Small tables with named rows and columns. After each table, cells are looked up by row and column.

pes:
cols = rusubov, gul, ditot, ronebem, fekis, nep, zafanez, tiluz, kopet, nel
virem: [50872, 58637, 52878, 48221, 49190, 42429, 88840, 50427, 38144, 50208]
numazov: [40234, 45986, 44818, 57030, 56459, 11924, 65581, 57258, 40577, 58132]
vivu: [31004, 53835, 49244, 46925, 57248, 24013, 74257, 53590, 31222, 50529]
zagod: [32592, 50656, 59141, 31957, 50446, 19643, 82218, 49835, 22591, 54996]
gik: [68989, 48504, 59125, 64468, 43969, 57295, 42619, 41163, 65185, 42855]
sekob: [89983, 52787, 60382, 69131, 47299, 22229, 17991, 42887, 60265, 44763]
kad: [29896, 52602, 49820, 38873, 57721, 56513, 55368, 56182, 54222, 48172]

virem, zafanez: 88840
numazov, ditot: 44818
sekob, nep: 22229
virem, ronebem: 48221
sekob, tiluz: 42887
numazov, gul: 45986
zagod, nep: 19643
gik, fekis: 43969
virem, nel: 50208
zagod, tiluz: 49835
kad, ronebem: 38873
sekob, kopet: 60265
gik, kopet: 65185
sekob, gul: 52787
virem, rusubov: 50872
zagod, ditot: 59141
kad, nel: 48172
kad, fekis: 57721
kad, tiluz: 56182
vivu, fekis: 57248

memuma:
columns: pabuna, relat, vaz, mukav, luz, vam
muresi: [120, 142, 30, 24, 42, 148]
lelot: [74, 41, 143, 29, 109, 177]
vufil: [171, 175, 73, 152, 154, 58]
kisadi: [175, 178, 107, 179, 201, 68]
pidot: [34, 21, 191, 2, 143, 130]
gageli: [106, 111, 56, 78, 42, 28]
nerip: [174, 181, 93, 152, 164, 41]
bogegu: [25, 30, 109, 9, 51, 86]
kedefus: [157, 90, 62, 94, 70, 106]
nogibat: [117, 129, 78, 108, 87, 46]
fas: [150, 130, 106, 141, 161, 85]
goduret: [133, 46, 68, 63, 46, 122]
ros: [43, 26, 161, 3, 104, 157]
bisi: [161, 99, 45, 84, 42, 151]

What is the luz of kedefus in memuma? 70
What is the vaz of vufil in memuma? 73
What is the vam of kedefus in memuma? 106
What is the mukav of kedefus in memuma? 94
What is the luz of pidot in memuma? 143
What is the relat of nerip in memuma? 181
What is the vam of pidot in memuma? 130
What is the vaz of kisadi in memuma? 107
What is the vaz of bisi in memuma? 45

temagi
columns: refe, lezop, kam, sif, numel, perina
zoke: [129, 105, 135, 105, 138, 88]
rak: [70, 78, 151, 141, 75, 71]
nevetov: [78, 74, 137, 104, 61, 53]
bobesum: [85, 64, 7, 140, 206, 99]
veze: [137, 117, 83, 87, 165, 116]
dutumeb: [34, 45, 158, 192, 83, 131]
rugose: [172, 49, 148, 142, 52, 64]

refe of rugose: 172
lezop of zoke: 105
perina of rak: 71
lezop of veze: 117
sif of nevetov: 104
numel of rak: 75
kam of nevetov: 137
numel of dutumeb: 83
lezop of rugose: 49
numel of veze: 165
sif of rugose: 142
numel of bobesum: 206
refe of rak: 70
refe of zoke: 129
numel of rugose: 52
perina of zoke: 88
perina of nevetov: 53

riv =
fields: mineme, rado
bam: [163, 244]
zunami: [251, 125]
voneg: [58, 134]
popos: [86, 172]
musivi: [229, 141]
nenofiv: [81, 156]
bilukek: [186, 221]
laviles: [217, 154]
koveko: [166, 88]
veg: [227, 141]
sez: [184, 221]
nobi: [77, 183]
vode: [146, 78]
nog: [145, 239]

mineme of popos is 86
mineme of nobi is 77
rado of koveko is 88
mineme of bilukek is 186
rado of zunami is 125
mineme of laviles is 217
rado of popos is 172
rado of voneg is 134
mineme of koveko is 166
rado of bam is 244
rado of veg is 141
mineme of bam is 163
rado of bilukek is 221

dibup:
,palemez,savis,budo,zis,feni,futuri,vuga
non,8033,-527,-990,-749,2331,2883,866
nubeg,-202,4284,690,2676,3423,1849,3954
fug,5149,-2273,5032,2962,2934,-3202,1717
nibafe,-2921,4057,6087,6150,1975,-3176,1549
rimorab,2231,3432,2801,1850,6128,-18,-4183
rodus,-3334,7731,1727,6287,1343,-709,3930
mal,4066,-3092,1318,-163,2625,-1379,1064
mavet,-2120,-945,3336,6582,-2587,2304,5572
zilupas,1304,4452,4350,2835,4556,2661,1166
zun,-6126,5682,3006,2100,43,5808,384
zolobu,4173,2878,5852,4628,1079,739,6143
zom,8312,2868,2970,1685,302,8436,4670
goredub,4369,2193,2290,1395,-3142,8949,5172
fer,1059,1191,3763,2555,2541,1382,1010

What is the palemez of rodus in dibup?
-3334
What is the zis of fer in dibup?
2555
What is the savis of nibafe in dibup?
4057
What is the budo of goredub in dibup?
2290
What is the futuri of zilupas in dibup?
2661
What is the budo of fer in dibup?
3763
What is the budo of non in dibup?
-990
What is the zis of zom in dibup?
1685
What is the budo of fug in dibup?
5032
What is the feni of goredub in dibup?
-3142
What is the savis of rodus in dibup?
7731
What is the savis of nubeg in dibup?
4284
What is the vuga of mavet in dibup?
5572
What is the feni of nubeg in dibup?
3423
What is the zis of zun in dibup?
2100

